Below is a small trained network, with its code and all its weights. Each question gives an input and a target symbol and asks what happens when units are switched off, that is, made to give their printed mean instead of their output.

import numpy as np


def w(rows, s, z=0):
    codes = np.array(rows[::2]) - 128.0
    scale = np.full(codes.shape[1], s)
    scale[-1] = z or s
    return codes * scale


def f(y):
    return y / 2 * (1 + np.tanh(0.7978845608 * (y + 0.044715 * y**3)))


def softmax(a):
    e = np.exp(a - a.max(-1, keepdims=True))
    return e / e.sum(-1, keepdims=True)


def log_softmax(a):
    a = a - a.max(-1, keepdims=True)
    return a - np.log(np.exp(a).sum(-1, keepdims=True))


def net(x, mask):
    ids = ['βζηξπστψ'.index(c) for c in x.split()]
    T = len(ids)
    res = E[ids] + P[:T]
    r = res
    for j in range(2):
        rows = slice(3 * j, 3 * j + 3)
        q, k, v = (r @ M[0][rows].T for M in (Q, K, V))
        z = softmax(np.where(np.tri(T) > 0, q @ k.T / 3**0.5, -1e9)) @ v
        o = O[0][rows]
        res = res + np.where(mask[j], z, o[:, -1]) @ o[:, :-1]
    y = f(res @ A[0][:, :-1].T + A[0][:, -1])
    res = res + np.where(mask[2:14], y, B[0][:, -1]) @ B[0][:, :-1]
    return log_softmax(res[-1] @ U[:, :-1].T + U[:, -1])


Q, K, V, O, A, B = {}, {}, {}, {}, {}, {}
E = w([
[168,216,56,25,151],'β',
[234,159,207,5,39],'ζ',
[101,57,233,71,150],'η',
[138,77,190,229,155],'ξ',
[97,60,83,32,135],'π',
[152,172,253,214,209],'σ',
[68,114,165,100,222],'τ',
[116,44,88,118,135],'ψ',
],0.0044)
P = w([
[94,141,83,152,80],'0',
[236,67,81,129,204],'1',
[79,150,172,101,225],'2',
[236,85,52,145,127],'3',
[79,90,154,21,196],'4',
[177,3,66,133,153],'5',
],0.0057)
Q[0] = w([
[82,217,100,186,80],'head 0',
[7,182,192,88,124],'head 0',
[115,136,87,107,174],'head 0',
[31,217,139,149,74],'head 1',
[133,149,72,190,36],'head 1',
[151,81,184,93,64],'head 1',
],0.014)
K[0] = w([
[168,113,180,162,216],'head 0',
[247,100,78,185,132],'head 0',
[137,94,169,131,80],'head 0',
[248,101,115,109,233],'head 1',
[100,111,156,33,222],'head 1',
[75,102,133,179,158],'head 1',
],0.014)
V[0] = w([
[102,58,110,194,81],'head 0',
[147,209,76,186,195],'head 0',
[199,144,250,153,104],'head 0',
[94,40,170,143,234],'head 1',
[201,32,67,114,115],'head 1',
[171,146,141,15,137],'head 1',
],0.019)
O[0] = w([
[219,199,100,160,119,38],'head 0',
[48,105,108,190,26,76],'head 0',
[176,13,49,121,182,7],'head 0',
[105,186,66,228,200,249],'head 1',
[234,88,136,225,70,221],'head 1',
[170,131,255,143,169,85],'head 1',
],0.014,0.0012)
A[0] = w([
[124,194,180,193,130,168],'neuron 0',
[187,161,157,150,177,205],'neuron 1',
[124,100,139,122,89,119],'neuron 2',
[172,196,75,139,142,219],'neuron 3',
[126,87,139,155,88,115],'neuron 4',
[89,198,60,73,115,171],'neuron 5',
[93,219,173,110,183,250],'neuron 6',
[97,183,121,147,164,248],'neuron 7',
[82,134,171,132,176,151],'neuron 8',
[77,156,100,113,185,243],'neuron 9',
[106,170,171,56,198,169],'neuron 10',
[160,1,140,109,148,108],'neuron 11',
],0.0088,0.002)
B[0] = w([
[167,107,181,89,14,229],'neuron 0',
[221,56,174,123,103,242],'neuron 1',
[99,165,157,132,133,140],'neuron 2',
[190,63,79,202,60,243],'neuron 3',
[103,156,147,167,135,137],'neuron 4',
[125,150,83,24,36,221],'neuron 5',
[133,1,130,36,126,227],'neuron 6',
[121,41,133,124,93,217],'neuron 7',
[80,96,184,84,110,177],'neuron 8',
[99,32,81,78,125,236],'neuron 9',
[103,29,206,99,195,212],'neuron 10',
[153,230,58,30,149,254],'neuron 11',
],0.0099,0.0049)
U = w([
[210,117,202,143,63,3],'β',
[98,143,64,132,119,166],'ζ',
[195,160,102,197,92,133],'η',
[42,162,252,124,110,159],'ξ',
[189,202,159,65,205,81],'π',
[42,61,114,70,139,6],'σ',
[156,33,153,162,205,204],'τ',
[158,80,148,52,58,202],'ψ',
],0.0032,0.0048)

Each question gives the input, a string of symbols that net reads in full, and the target symbol t.
The units are the heads (3 rows each of Q, K, V and O) and the neurons (one row each of A and B). Each row of codes is followed by its name. A weight is (code - 128) times the scale printed after its matrix; where a second scale follows, it is the last column's (O, A, B and U).
mask holds one flag per unit, heads first, then neurons. A switched-off unit (its flag False) gives its mean, the last column of its rows in O or B, instead of its output. The means were averaged over made-up inputs and are rounded, as every weight is.
A unit's drop is (log p(t) with every unit on - log p(t) with that unit switched off) / (log p(t) with every unit on - log p(t) with every unit switched off).
The circuit of an input: a set's keep is (log p(t) with only the set's units on - log p(t) with every unit switched off) / (log p(t) with every unit on - log p(t) with every unit switched off). Starting from the 12 units with the biggest drops (on a tie, the unit counted first), units are removed one at a time, each time the one whose removal leaves the highest keep (on an exact tie, the one counted first), for as long as the keep stays at least 0.8.
units of the circuit, in order: the units of the circuit, biggest drop first
k most important neurons: the k neurons with the biggest drops, biggest first
heads that matter: for each layer, one digit per head in row order, 1 if its drop is at least 0.15 and else 0, layers parted by /
drop of u: that unit's drop, to one decimal
input σ σ ξ, target σ: heads that matter : 01
input β ψ ψ, target ξ: units of the circuit, in order : [head 0; head 1; neuron 3; neuron 9]
input ζ ξ ζ π ξ τ, target π: heads that matter : 11
input π ξ π η, target β: units of the circuit, in order : [head 1; head 0; neuron 0; neuron 1]
input σ σ β, target σ: heads that matter : 01
input β σ σ τ ξ, target ξ: heads that matter : 10
input η ξ ξ β ζ β, target τ: units of the circuit, in order : [head 1; head 0; neuron 5]
input β π τ η τ τ, target ξ: most important neuron : [neuron 3]
input ξ η ξ β, target η: 3 most important neurons : [neuron 3; neuron 6; neuron 10]
input ξ ξ ξ, target η: 4 most important neurons : [neuron 3; neuron 6; neuron 10; neuron 8]
input ζ τ β ψ ζ, target π: 2 most important neurons : [neuron 11; neuron 3]
input ζ σ π ζ σ, target π: drop of head 0 : 0.6
input σ τ ζ, target σ: drop of head 1 : 0.8
input β π β, target ξ: drop of neuron 5 : 0.1
input β ψ η σ η, target ξ: drop of neuron 11 : 0.0
input π τ ψ σ, target β: most important neuron : [neuron 0]
